cols: R B V D U C E P W
[-10.5 -34.7 -59.0 -46.6  16.6 -25.5 -76.2  16.3 -37.6] = S
[-71.0   6.3 -46.3 -16.1  32.7   2.6 -52.0  16.1 -27.1] = T
[-22.1  -9.3 -51.0 -28.2 -16.5  -0.4 -33.8 -42.4 -17.1] = X
[-48.4 -18.8 -55.5 -37.8  -6.6  40.1 -65.7 -36.3  10.9] = H
[-37.9  -9.5 -78.7 -18.8 -19.5  29.5 -80.3 -30.6 -45.4] = K
[-16.9 -30.2 -70.1 -49.3   9.9 -19.3 -47.4  11.7 -28.3] = Q
[-69.4 -14.6 -56.1 -29.7   7.2  40.2 -62.9 -17.0  13.1] = M
[-47.3 -68.1 -76.1  -9.0 -40.7  33.4 -68.1 -26.5 -37.2] = L
[-12.8 -48.9 -80.3 -30.8   6.2  -8.7 -56.8  11.8 -16.5] = Y
[-23.1 -14.5  -5.3 -51.4  41.0 -62.7 -67.6 -32.9 -55.7] = J
all L: [-76.1] | 2
chg T: [-71.0   6.3 -46.3 -16.2  32.7   2.6 -52.0  16.1 -27.1] | 3, [-16.1]
chg H: [-48.4 -18.8 -55.4 -37.8  -6.6  40.1 -65.7 -36.3  10.9] | 2, [-55.5]
chg Q: [-16.9 -30.2 -70.1 -49.3   9.9 -19.3 -47.4  11.7 -28.4] | 8, [-28.3]
down: [ -9.3 -18.8] | B

cols: venud gite kadof Kas nizek metut
[-18.1 -19.9 -82.4  -6.8  25.0 -10.0] = Z
[ -1.4  16.9  20.8 -90.5 -78.7 -59.7] = A
[-44.6 -49.5 -55.9  -5.8  17.2   3.6] = G
[-18.1 -19.9 -82.4  21.2 -13.5  -4.4] = F
chg Z: [-18.1 -19.9 -82.4  -6.8  25.0  -9.9] | 5, [-10.0]
chg Z: [-18.1 -19.9 -82.4  -6.7  25.0 -10.0] | 3, [-6.8]
chg G: [-44.7 -49.5 -55.9  -5.8  17.2   3.6] | 0, [-44.6]

cols: bikis vite Sefa Lino Geso poba nuf zak zepem
[-11.5  22.4   8.8  22.4 -20.8 -23.9  31.5   7.5  26.9] -> luv
[  3.6 -52.4  20.3  11.8  -5.2 -59.0  27.4  -6.7 -24.9] -> gazad
[-37.6   9.6 -42.0  85.1 -34.3 -40.9 -48.5 -12.6 -12.5] -> Tos
[ -9.1 -37.6 -22.6 -42.0  85.0 -34.3  -9.0  11.7 -22.6] -> Tar
all luv: [22.4] | 1 3
all Tar: [-9.0] | 6
down: [  9.6 -37.6] | vite
chg gazad: [  3.6 -52.4  20.3  11.8  -5.3 -59.0  27.4  -6.7 -24.9] | 4, [-5.2]
then: [-37.6 -22.6 -42.0  85.0 -34.3] | [ -9.0  11.7 -22.6]
chg Tos: [-37.6   9.6 -42.0  85.1 -34.3 -40.9 -48.5 -12.5 -12.5] | 7, [-12.6]
down: [-23.9 -59.0 -40.9] | poba

cols: daral Noli kuz Tatig fas
[-37.9  86.9  35.6 -71.7 -31.8] -> Varo
[ 72.6  33.5 -45.7  -2.0  65.5] -> zav
[-37.9  86.9  35.6 -71.7  11.6] -> tenes
[ 19.9  -4.7  15.8  41.6 -31.9] -> Tama
[ 34.3 -14.0 -50.6 -44.5 -44.8] -> Sozi
down: [ 72.6 -37.9  19.9] | daral
asked: [ 72.6  33.5 -45.7  -2.0  65.5] | zav
down: [ -2.0 -71.7] | Tatig
down: [-31.9 -44.8] | fas

cols: Bam sot mon Bofit Volap nup
[ -1.8  37.9 -71.5  -2.4 -11.5  16.2] -> kodi
[ 4.5 41.7  9.1  0.8 35.4 27.3] -> Zorug
[-52.9  17.0  45.7   1.0 -39.5  39.6] -> Tesi
[  0.8  41.3  54.9  18.8 -52.7  18.8] -> rova
[  4.5  41.7   9.1   0.8  35.4 -39.2] -> diru
[ -3.2  28.7   4.3   1.5 -73.5 -33.4] -> babur
[  2.0  18.7  19.8   4.0 -11.7 -17.2] -> nogap
[ 1.4 -6.8 39.9 -7.1 46.3  3.6] -> Maf
[ 1.7 31.6 20.2 -1.8 -1.8 -5.4] -> seko
[  7.4   5.9  -6.5  -6.4 -56.7   0.5] -> Gar
[-52.8 -52.8  18.5   3.7 -52.8  18.5] -> Koput
all Koput: [3.7] | 3
then: [-1.8 37.9] | [-71.5  -2.4 -11.5]
all Koput: [-52.8] | 0 1 4
all rova: [18.8] | 3 5
chg Koput: [-52.8 -52.8  18.5   3.6 -52.8  18.5] | 3, [3.7]
all rova: [0.8] | 0
down: [-52.7  35.4 -73.5] | Volap

